| -1.067 | -0.535 |  0.779 | -0.254 | -0.509 | -1.152 | -0.650 |  0.556 | -1.196 | -0.060 | -0.710 | -0.985 | -0.459 | -1.468 | -0.845 | -2.962 | -0.404 | -0.325 | -1.898 | -0.312 |  0.614 |  0.959 |  0.515 | : <93>, J805
|  0.960 |  0.608 |  1.314 | -0.015 |  0.179 | -1.026 | -1.472 |  0.225 |  0.316 | -1.089 | -0.384 | -0.752 | -0.268 | -0.722 | -0.413 | -0.135 | -0.949 | -1.154 | -1.675 |  1.180 |  1.100 |  0.855 |  0.624 | : <93>, J208
| -0.263 | -1.166 | -0.375 | -0.991 | -0.676 | -0.382 | -1.044 |  0.565 |  0.098 | -1.530 |  0.081 | -0.958 | -0.282 | -0.323 |  0.555 | -1.247 | -0.168 |  0.429 | -1.586 |  0.669 |  1.127 |  1.974 |  0.621 | : <93>, J805
| -1.137 | -0.630 |  1.235 | -0.740 | -1.290 | -0.893 | -1.296 |  0.452 | -0.236 | -1.339 | -0.489 | -0.669 |  0.282 | -0.427 |  0.408 | -1.978 | -0.196 |  0.513 | -1.790 | -1.276 |  1.683 |  2.180 |  0.350 | : <93>, J805
|  0.352 |  0.275 |  1.406 | -0.461 | -0.315 | -0.867 | -0.993 | -0.353 |  0.203 | -1.478 |  0.485 |  0.378 | -0.131 | -0.527 |  0.687 | -1.145 | -1.057 | -0.803 | -0.986 |  1.040 |  0.708 |  1.027 | -0.271 | : <93>, J208
|  0.842 |  0.219 |  2.568 | -1.594 |  0.727 | -0.562 | -0.778 | -0.103 |  0.121 |  0.660 | -0.499 | -0.139 |  0.517 |  1.936 | -0.272 |  1.654 | -0.139 | -1.167 |  0.701 | -0.463 |  0.226 |  1.441 |  0.670 | : <97>, J208
| -0.476 |  0.856 |  2.613 | -0.775 |  0.820 | -0.662 | -1.590 |  0.443 |  1.513 | -1.401 |  0.026 | -0.514 |  0.170 | -0.421 | -0.187 |  0.103 | -1.214 | -1.897 | -1.807 |  2.169 |  1.332 | -0.040 |  0.440 | : <93>, J208
|  0.466 | -0.266 |  1.935 |  0.625 |  1.429 | -0.327 | -0.541 |  0.986 |  0.826 |  3.107 | -0.681 | -0.991 | -0.079 |  0.084 | -1.138 |  0.015 | -0.043 | -0.413 | -0.110 |  1.182 | -0.214 | -1.025 |  0.276 | : <89>, J805
|  0.562 | -0.076 |  1.263 | -0.372 |  0.812 | -0.338 | -0.654 |  0.648 |  0.116 |  1.752 | -0.550 |  0.364 | -0.504 | -0.045 | -0.151 | -1.585 | -1.348 | -2.099 |  1.724 |  1.112 |  0.066 | -1.586 |  1.141 | : <96>, J805
|  0.738 |  0.653 |  3.082 | -1.061 |  0.543 |  0.506 | -0.755 |  0.371 |  0.170 |  0.137 | -0.070 | -0.743 | -0.574 | -0.025 | -0.151 |  0.149 | -0.382 | -1.110 |  0.463 |  0.554 | -0.173 | -0.405 |  0.733 | : <89>, J208
|  0.061 |  0.195 |  0.285 |  0.330 | -0.255 |  0.223 | -1.114 |  0.127 |  0.807 | -1.226 |  0.076 | -0.291 | -0.324 | -0.600 | -0.130 | -1.236 | -0.442 | -0.541 | -1.978 |  0.248 |  1.058 |  0.477 |  1.065 | : <93>, J294
|  0.209 |  0.463 |  3.525 |  1.153 |  0.996 |  0.106 | -0.621 |  0.049 |  1.390 | -1.841 | -0.233 | -0.011 | -0.165 | -0.702 |  0.406 |  0.868 | -0.193 | -1.565 | -1.436 |  1.478 |  0.209 | -1.085 |  1.167 | : <93>, J208
| -0.004 | -0.101 |  2.224 | -0.531 | -0.635 |  0.284 | -0.223 |  0.124 | -0.088 | -1.235 | -0.037 | -0.415 |  0.453 | -0.557 |  0.128 | -0.387 | -0.940 | -0.702 | -2.054 |  0.547 |  0.786 |  0.662 | -0.018 | : <93>, J208
|  0.682 |  0.371 |  1.538 |  0.419 |  1.135 |  0.368 | -1.381 |  0.692 |  0.626 |  0.110 |  0.582 | -2.041 | -0.631 |  0.488 | -0.350 | -0.364 | -0.862 | -0.602 | -0.186 |  0.689 | -0.421 | -0.809 | -0.439 | : <96>, J208
| -0.316 |  0.230 |  0.886 | -0.794 | -0.426 | -0.427 | -1.179 | -0.169 | -0.670 | -2.135 |  0.980 | -0.760 | -0.876 | -0.498 |  0.123 | -0.827 | -1.431 |  0.195 | -1.663 |  1.277 |  0.224 |  1.275 |  0.334 | : <93>, J208
|  0.806 | -0.289 |  2.528 | -0.433 |  2.031 | -0.454 | -2.083 |  0.177 |  0.496 | -0.184 | -0.457 | -1.775 | -0.196 |  0.358 | -0.385 |  1.583 | -2.118 |  0.496 |  0.357 |  1.065 |  1.100 |  0.507 | -0.426 | : <89>, J208
| -0.281 |  1.108 |  0.242 |  0.801 |  0.728 | -0.979 | -0.645 |  0.062 |  1.093 |  3.108 | -0.657 | -0.047 | -0.514 | -0.991 | -0.885 | -0.912 | -1.271 | -1.373 | -0.568 |  2.501 |  1.247 | -1.835 |  0.689 | : <96>, J805
|  1.108 | -0.156 |  1.218 |  0.054 |  0.766 | -0.050 | -3.423 | -0.611 |  0.682 |  2.260 | -1.651 | -1.490 |  0.292 | -0.351 | -1.364 | -2.738 | -0.628 | -2.346 |  1.699 |  1.169 |  1.595 |  0.561 |  1.314 | : <96>, J805
| -0.521 |  0.900 | -1.840 |  0.970 |  0.317 | -0.615 |  3.162 | -1.269 | -0.397 |  1.882 | -0.471 |  1.861 |  1.457 | -1.450 | -0.189 |  1.814 |  1.306 | -1.320 |  1.131 | -0.576 | -0.896 | -1.834 |  0.205 | : <97>, J805
| -0.395 |  0.715 |  1.411 |  0.355 |  0.642 | -0.106 | -1.912 |  0.293 |  0.426 | -1.797 |  0.278 |  0.919 | -0.405 | -0.930 | -0.073 | -1.392 | -1.260 | -1.933 | -1.906 |  0.669 |  1.241 |  0.614 |  0.430 | : <93>, J294
| -0.542 |  1.180 |  1.543 | -0.638 |  0.563 | -0.346 | -1.391 | -0.056 |  0.135 | -2.001 |  2.762 | -1.859 | -0.296 |  0.236 | -0.509 | -1.625 | -1.354 | -0.164 | -1.222 |  1.082 |  0.500 |  0.969 |  0.292 | : <93>, J208
|  0.328 |  0.198 |  1.582 |  0.327 |  0.307 | -0.485 |  0.181 |  0.139 |  0.201 | -2.603 |  1.121 | -0.347 | -0.150 |  0.990 | -0.614 | -0.597 | -0.815 | -0.349 | -2.142 |  1.424 |  0.860 | -0.644 |  0.489 | : <93>, J208
|  0.493 |  0.543 |  0.410 | -1.341 | -0.912 |  0.975 | -0.503 | -0.722 |  0.388 |  0.759 | -1.359 | -0.394 | -0.027 | -0.465 |  0.293 | -1.185 |  0.150 | -2.268 |  0.888 | -1.256 |  0.654 |  2.206 |  1.115 | : <97>, J805
|  0.776 | -1.065 | -1.564 | -1.663 | -0.363 |  0.343 | -0.489 |  1.309 | -0.416 |  1.125 |  0.542 | -0.969 | -0.359 | -0.482 |  0.484 | -1.716 | -0.768 |  1.233 |  1.715 | -0.063 | -0.845 |  0.239 | -0.616 | : <96>, J413
| -0.078 | -0.238 |  0.833 | -0.315 |  0.055 | -0.247 | -2.291 |  2.823 |  0.073 | -1.253 | -0.325 | -0.720 |  0.227 | -1.252 |  0.146 | -1.995 | -0.493 | -0.895 | -0.934 |  1.659 |  1.764 |  0.695 |  0.828 | : <93>, J805
|  1.641 | -0.189 |  6.452 | -2.755 |  0.688 |  1.028 | -6.452 |  1.613 |  1.137 | -3.015 | -1.956 | -5.681 |  0.372 |  0.373 |  0.901 | -3.687 | -1.330 | -4.432 | -1.129 |  1.067 |  3.558 |  6.452 |  2.980 | : <93>, J805
| -0.322 | -0.497 |  0.920 | -0.651 |  0.151 |  0.141 | -2.116 | -0.049 | -0.208 | -0.438 | -1.110 | -0.881 | -0.194 | -2.041 |  0.284 | -2.103 |  0.238 | -0.877 | -1.132 | -1.240 |  1.658 |  1.683 |  1.100 | : <93>, J805
|  1.216 | -0.022 |  4.021 |  1.924 |  1.538 | -0.281 | -1.335 |  0.458 |  2.286 | -0.425 | -1.786 |  0.510 |  0.997 | -2.685 |  0.295 |  0.743 | -0.576 | -4.544 | -2.155 |  2.338 |  1.399 | -2.705 |  1.501 | : <93>, J208
| -0.353 |  0.089 |  1.943 | -0.538 |  0.523 | -0.070 | -3.188 |  0.046 |  0.603 | -1.340 | -0.339 | -1.764 | -0.202 | -0.781 |  0.329 | -1.383 | -1.618 | -1.401 | -1.839 |  1.105 |  2.108 |  1.376 |  1.007 | : <93>, J294
| -0.853 |  1.047 |  1.126 | -0.264 |  1.167 |  0.520 | -1.478 | -0.559 |  0.507 |  0.420 | -1.720 | -0.280 | -3.488 | -0.843 |  0.112 |  0.154 |  1.219 | -3.378 |  0.617 |  0.518 |  0.704 | -0.127 |  3.528 | : <97>, J805
|  0.185 | -0.859 | -0.334 | -0.338 |  0.280 |  0.443 | -3.036 |  0.333 | -0.317 | -1.651 | -0.881 | -0.629 |  0.062 | -1.963 | -0.050 | -2.138 | -0.186 | -1.437 | -0.021 |  0.919 |  1.611 |  0.744 |  1.115 | : <93>, J805
| -0.495 | -0.052 |  1.865 | -0.809 |  0.151 |  0.378 | -1.018 | -0.476 | -0.395 | -0.742 | -0.096 | -0.443 |  0.228 | -0.407 |  0.749 | -0.953 | -1.463 | -0.476 | -1.147 |  1.300 |  1.374 |  1.953 |  0.126 | : <93>, J208
|  0.369 |  0.315 |  3.822 | -0.574 |  0.358 |  0.486 | -1.362 | -0.838 | -0.024 | -0.459 | -0.417 | -1.199 |  0.960 |  0.425 |  0.387 |  1.638 | -0.676 | -0.784 |  0.683 | -0.398 |  0.147 |  2.117 |  0.142 | : <97>, J208
|  0.023 |  0.615 |  0.344 |  0.496 |  0.063 | -1.090 | -0.311 |  1.196 |  0.034 |  1.879 | -0.529 | -0.226 |  0.277 | -0.007 |  0.016 | -1.361 | -0.768 | -2.168 |  0.263 |  0.725 |  0.019 | -0.608 |  1.075 | : <96>, J805

|  2.045 | -0.223 |  0.308 |  0.284 |  0.250 | -0.543 | -0.598 |  0.366 |  0.815 | -0.034 | -0.920 | -0.171 | -0.668 | -0.701 |  1.883 |  0.416 |  0.008 | -0.342 |  1.163 | -0.960 | -0.220 |  2.026 |  0.075 | : Y, W
|  2.349 |  0.408 | -0.196 |  0.526 | -0.310 | -1.501 | -0.237 |  0.464 |  0.716 | -0.303 | -0.948 |  0.412 |  0.132 | -0.864 |  0.344 | -0.143 |  0.273 | -0.280 |  0.106 | -0.244 | -0.258 |  1.385 | -0.107 | : Y, W
|  2.019 | -0.114 |  0.288 |  0.389 |  0.270 | -0.883 | -0.735 | -0.521 |  1.047 |  0.417 | -0.241 | -0.081 | -0.502 | -1.267 |  1.418 |  0.784 |  0.203 | -0.017 |  0.521 | -0.995 | -0.645 |  1.649 | -1.129 | : Y, W
|  3.088 |  0.247 | -0.233 |  0.774 |  0.168 | -1.391 | -0.417 |  0.254 |  0.711 |  0.101 | -1.435 |  0.266 | -0.857 | -0.491 |  0.669 |  0.179 |  0.241 | -0.280 |  0.213 | -0.322 | -0.070 |  2.020 |  0.001 | : Y, J
|  3.210 |  0.316 | -0.430 |  0.496 |  0.323 | -1.106 | -0.245 |  0.626 |  0.406 |  0.048 | -0.992 |  0.317 | -0.128 | -0.811 |  2.691 | -0.806 |  0.208 | -0.364 |  0.172 |  0.647 | -0.189 |  1.203 |  0.021 | : Y, W
|  1.768 |  0.000 |  0.058 |  0.608 |  0.312 | -1.276 | -0.092 |  1.246 |  0.364 |  0.462 | -1.258 |  0.327 | -0.252 | -0.482 |  0.839 | -0.136 |  0.558 | -0.005 |  0.654 | -0.751 | -0.177 |  1.921 | -0.292 | : Y, W
|  2.972 |  0.102 | -0.512 |  0.252 |  0.506 | -1.983 | -0.413 |  0.249 |  0.352 | -0.135 | -0.949 |  0.548 | -0.274 | -0.467 |  0.003 |  0.115 |  0.364 |  0.095 | -0.114 | -0.824 | -0.159 |  1.868 | -0.350 | : N, W
|  2.557 |  0.561 |  0.421 |  0.138 |  0.783 | -1.456 | -0.159 |  0.881 |  0.535 |  0.308 | -1.056 |  0.368 |  0.256 | -0.601 |  0.115 | -0.783 |  0.047 | -0.092 |  0.289 | -0.868 | -0.128 |  2.454 | -0.635 | : Y, W
|  3.034 |  0.158 | -0.039 |  0.648 |  0.373 | -0.732 | -0.508 |  0.072 |  0.131 | -0.462 | -1.646 |  0.162 | -0.332 |  0.310 |  1.058 | -0.756 |  0.035 |  0.075 |  0.417 |  0.209 |  0.212 |  1.617 |  1.660 | : Y, J
|  2.725 |  0.417 | -0.351 |  0.198 |  0.207 | -1.212 | -0.459 | -0.018 |  0.313 | -0.192 | -1.423 |  0.116 | -0.741 |  0.011 |  0.698 | -0.326 | -0.027 | -0.411 |  0.369 | -0.142 | -0.089 |  1.577 | -0.012 | : Y, W
|  1.534 |  0.426 |  0.078 |  0.236 |  0.236 | -1.149 | -0.220 |  0.162 |  0.409 |  2.030 | -0.669 |  0.369 |  0.006 | -0.260 |  0.113 | -0.221 |  0.243 | -0.213 | -0.034 | -0.051 | -0.076 |  0.953 | -0.297 | : Y, W
|  3.145 |  0.074 | -0.330 |  0.683 |  0.683 | -0.552 | -0.911 |  0.160 |  0.175 | -0.033 | -1.448 |  0.417 | -0.326 | -0.400 |  1.540 | -1.733 |  0.082 | -0.110 |  0.339 |  1.086 | -0.001 |  1.631 |  0.997 | : Y, J
